Below are the code and all the weights of a small trained network. Each question names an input and a target symbol and asks about switching units off, where a switched-off unit gives its printed mean instead of its output.

import numpy as np


def w(rows, s, z=0):
    codes = np.array(rows[::2]) - 128.0
    scale = np.full(codes.shape[1], s)
    scale[-1] = z or s
    return codes * scale


def norm(h):
    return h / np.sqrt((h * h).mean(-1, keepdims=True) + 1e-5)


def softmax(a):
    e = np.exp(a - a.max(-1, keepdims=True))
    return e / e.sum(-1, keepdims=True)


def log_softmax(a):
    a = a - a.max(-1, keepdims=True)
    return a - np.log(np.exp(a).sum(-1, keepdims=True))


def net(x, mask):
    ids = ['ΓΠΦΩζλξ'.index(c) for c in x.split()]
    T = len(ids)
    res = E[ids] + P[:T]
    u = 0
    for l in range(3):
        r = norm(res)
        for j in range(3):
            rows = slice(2 * j, 2 * j + 2)
            q, k, v = (r @ M[l][rows].T for M in (Q, K, V))
            z = softmax(np.where(np.tri(T) > 0, q @ k.T / 2**0.5, -1e9)) @ v
            o = O[l][rows]
            res = res + np.where(mask[u + j], z, o[:, -1]) @ o[:, :-1]
        u += 3
    return log_softmax(norm(res)[-1] @ U[:, :-1].T + U[:, -1])


Q, K, V, O = {}, {}, {}, {}
E = w([
[58,32,153,153,155],'Γ',
[99,200,155,114,158],'Π',
[58,78,21,190,151],'Φ',
[176,164,146,92,58],'Ω',
[2,18,158,219,107],'ζ',
[121,103,140,47,119],'λ',
[3,25,158,124,106],'ξ',
],0.0074)
P = w([
[58,39,200,253,97],'0',
[39,88,192,248,63],'1',
[53,102,187,210,67],'2',
[59,112,185,177,75],'3',
[57,122,178,141,83],'4',
[65,123,169,124,99],'5',
[74,122,160,109,117],'6',
[82,121,161,94,130],'7',
[88,127,154,80,142],'8',
[95,133,147,64,158],'9',
[104,143,132,58,173],'10',
[109,147,124,55,174],'11',
],0.0033)
Q[0] = w([
[123,225,109,108,136],'0.h1',
[131,161,255,111,154],'0.h1',
[162,106,101,92,79],'0.h2',
[109,123,117,182,173],'0.h2',
[116,162,132,147,154],'0.h3',
[78,108,88,156,126],'0.h3',
],0.013)
K[0] = w([
[215,138,93,126,100],'0.h1',
[184,204,239,117,107],'0.h1',
[217,112,168,146,77],'0.h2',
[7,67,137,156,198],'0.h2',
[123,147,157,121,156],'0.h3',
[100,122,49,132,168],'0.h3',
],0.012)
V[0] = w([
[121,51,30,140,96],'0.h1',
[145,186,173,153,178],'0.h1',
[62,111,26,113,203],'0.h2',
[254,138,109,146,43],'0.h2',
[37,141,214,130,247],'0.h3',
[60,47,12,145,135],'0.h3',
],0.0053)
O[0] = w([
[143,140,197,78,221,75],'0.h1',
[130,159,75,179,79,135],'0.h1',
[102,177,38,88,77,122],'0.h2',
[177,171,193,196,209,1],'0.h2',
[198,27,52,188,105,249],'0.h3',
[73,152,165,253,181,178],'0.h3',
],0.0055,0.0054)
Q[1] = w([
[237,143,114,120,117],'1.h1',
[55,130,102,110,124],'1.h1',
[98,150,129,117,214],'1.h2',
[69,170,67,76,148],'1.h2',
[172,142,158,138,185],'1.h3',
[149,158,142,9,140],'1.h3',
],0.011)
K[1] = w([
[65,89,59,87,157],'1.h1',
[155,173,127,109,115],'1.h1',
[78,126,102,87,174],'1.h2',
[102,130,56,105,82],'1.h2',
[137,102,158,151,170],'1.h3',
[190,253,147,84,143],'1.h3',
],0.015)
V[1] = w([
[160,167,64,132,107],'1.h1',
[209,191,215,153,157],'1.h1',
[144,132,123,119,35],'1.h2',
[48,89,83,191,165],'1.h2',
[163,159,254,183,157],'1.h3',
[187,147,159,142,43],'1.h3',
],0.0048)
O[1] = w([
[190,192,134,93,190,98],'1.h1',
[194,127,57,254,91,44],'1.h1',
[75,138,98,113,184,202],'1.h2',
[179,68,173,28,112,223],'1.h2',
[76,127,43,4,55,4],'1.h3',
[14,156,118,145,163,119],'1.h3',
],0.004,0.0038)
Q[2] = w([
[144,106,151,74,146],'2.h1',
[120,89,122,103,189],'2.h1',
[56,88,118,58,72],'2.h2',
[184,151,149,178,114],'2.h2',
[131,165,205,152,146],'2.h3',
[147,131,255,100,124],'2.h3',
],0.018)
K[2] = w([
[143,47,56,111,112],'2.h1',
[67,98,79,41,174],'2.h1',
[112,194,3,107,173],'2.h2',
[155,123,215,151,41],'2.h2',
[116,32,72,143,195],'2.h3',
[175,20,50,209,136],'2.h3',
],0.011)
V[2] = w([
[108,81,85,198,166],'2.h1',
[115,152,63,93,119],'2.h1',
[173,164,146,72,2],'2.h2',
[115,111,29,135,57],'2.h2',
[178,175,173,175,149],'2.h3',
[156,96,143,246,122],'2.h3',
],0.0099)
O[2] = w([
[176,172,53,87,3,173],'2.h1',
[29,75,127,122,89,89],'2.h1',
[203,87,172,165,19,130],'2.h2',
[221,195,12,83,90,255],'2.h2',
[53,22,154,117,117,66],'2.h3',
[125,72,185,199,173,161],'2.h3',
],0.0077,0.009)
U = w([
[50,56,159,27,72,92],'Γ',
[48,208,101,107,203,121],'Π',
[106,133,187,253,124,241],'Φ',
[217,45,95,130,239,28],'Ω',
[167,167,86,130,59,220],'ζ',
[119,143,157,123,126,3],'λ',
[171,103,173,50,171,22],'ξ',
],0.0081,0.0036)

Each question gives the input, a string of symbols that net reads in full, and the target symbol t.
The units are the heads (2 rows each of Q, K, V and O). Each row of codes is followed by its name. A weight is (code - 128) times the scale printed after its matrix; where a second scale follows, it is the last column's (O and U).
mask holds one flag per head, layer by layer. A switched-off head (its flag False) gives its mean, the last column of its rows in O, instead of its output. The means were averaged over made-up inputs and are rounded, as every weight is.
A unit's drop is (log p(t) with every unit on - log p(t) with that unit switched off) / (log p(t) with every unit on - log p(t) with every unit switched off).
The circuit of an input: a set's keep is (log p(t) with only the set's units on - log p(t) with every unit switched off) / (log p(t) with every unit on - log p(t) with every unit switched off). Starting from all 9 units, units are removed one at a time, each time the one whose removal leaves the highest keep (on an exact tie, the one counted first), for as long as the keep stays at least 0.8.
circuit, biggest first: the units of the circuit, biggest drop first
most important unit: the unit with the biggest drop
heads that matter: for each layer, one digit per head in row order, 1 if its drop is at least 0.15 and else 0, layers parted by /
input Π Ω Π ξ, target Φ: circuit, biggest first	(0.h2, 2.h3)
input ξ λ ξ, target Γ: heads that matter	110 / 111 / 010
input ξ Φ Γ ξ ζ, target Π: circuit, biggest first	(2.h2, 0.h1)
input Π Π ζ Π ζ ζ Π ζ Ω, target Φ: heads that matter	110 / 000 / 010
input Γ Ω Φ ξ Γ, target Ω: circuit, biggest first	(2.h3, 0.h1)
input Φ ζ Ω Φ ξ ξ Π ξ Γ ζ, target Ω: most important unit	1.h1
input Ω Π Γ, target Φ: circuit, biggest first	(0.h2, 1.h1, 2.h3)
input Γ Π Π ζ Π Π Ω Π ξ Π Π, target Γ: circuit, biggest first	(0.h3, 0.h2, 2.h3, 2.h1)
input Ω ξ ξ λ, target Φ: heads that matter	010 / 010 / 011
input Π Φ ζ ξ Γ ξ ξ Ω ξ Π, target Ω: circuit, biggest first	(0.h2, 1.h1, 2.h1, 2.h3)
input ξ Φ ξ Π Ω Π Γ ζ λ, target Φ: heads that matter	110 / 010 / 010
input Φ Π ζ Ω Π Π ξ, target Φ: heads that matter	011 / 100 / 101
input Ω ξ Π Π Φ Φ ξ Ω, target Π: heads that matter	101 / 001 / 010
input Π ξ Π Φ ζ Γ Π Π Ω Φ Γ Ω, target Π: most important unit	1.h3
input Π ξ Φ, target Π: heads that matter	100 / 000 / 010
input ξ ζ ξ Γ, target Ω: heads that matter	101 / 011 / 111
input Γ ξ ζ, target Φ: circuit, biggest first	(2.h2, 2.h3)
input Π Ω Π Π Φ ζ Ω ξ Φ ζ λ, target Π: circuit, biggest first	(2.h2, 0.h1)
input Ω λ Ω Π Φ, target Φ: heads that matter	011 / 100 / 010
input Π Π ξ Ω Γ Π ξ, target Ω: most important unit	0.h2
input Π ξ Π Γ ζ Φ λ λ Γ, target Π: heads that matter	000 / 000 / 010
input λ Ω Φ Ω ξ Γ ζ ξ, target Π: circuit, biggest first	(2.h2, 0.h3)
input Γ Γ Π ξ ξ Γ Γ Ω Γ Π, target Ω: heads that matter	011 / 101 / 101
input Γ ξ Φ ζ Φ ξ Ω ξ Π Π, target Φ: circuit, biggest first	(1.h1, 1.h3, 0.h2, 2.h2)
input Γ Ω Φ Ω Π Π Φ Φ, target Π: circuit, biggest first	(0.h1, 2.h2)
input Π Γ Π ξ Π Φ ζ ξ ζ, target Π: heads that matter	010 / 100 / 010
input ξ ξ ξ Φ Ω ζ, target Φ: most important unit	1.h1
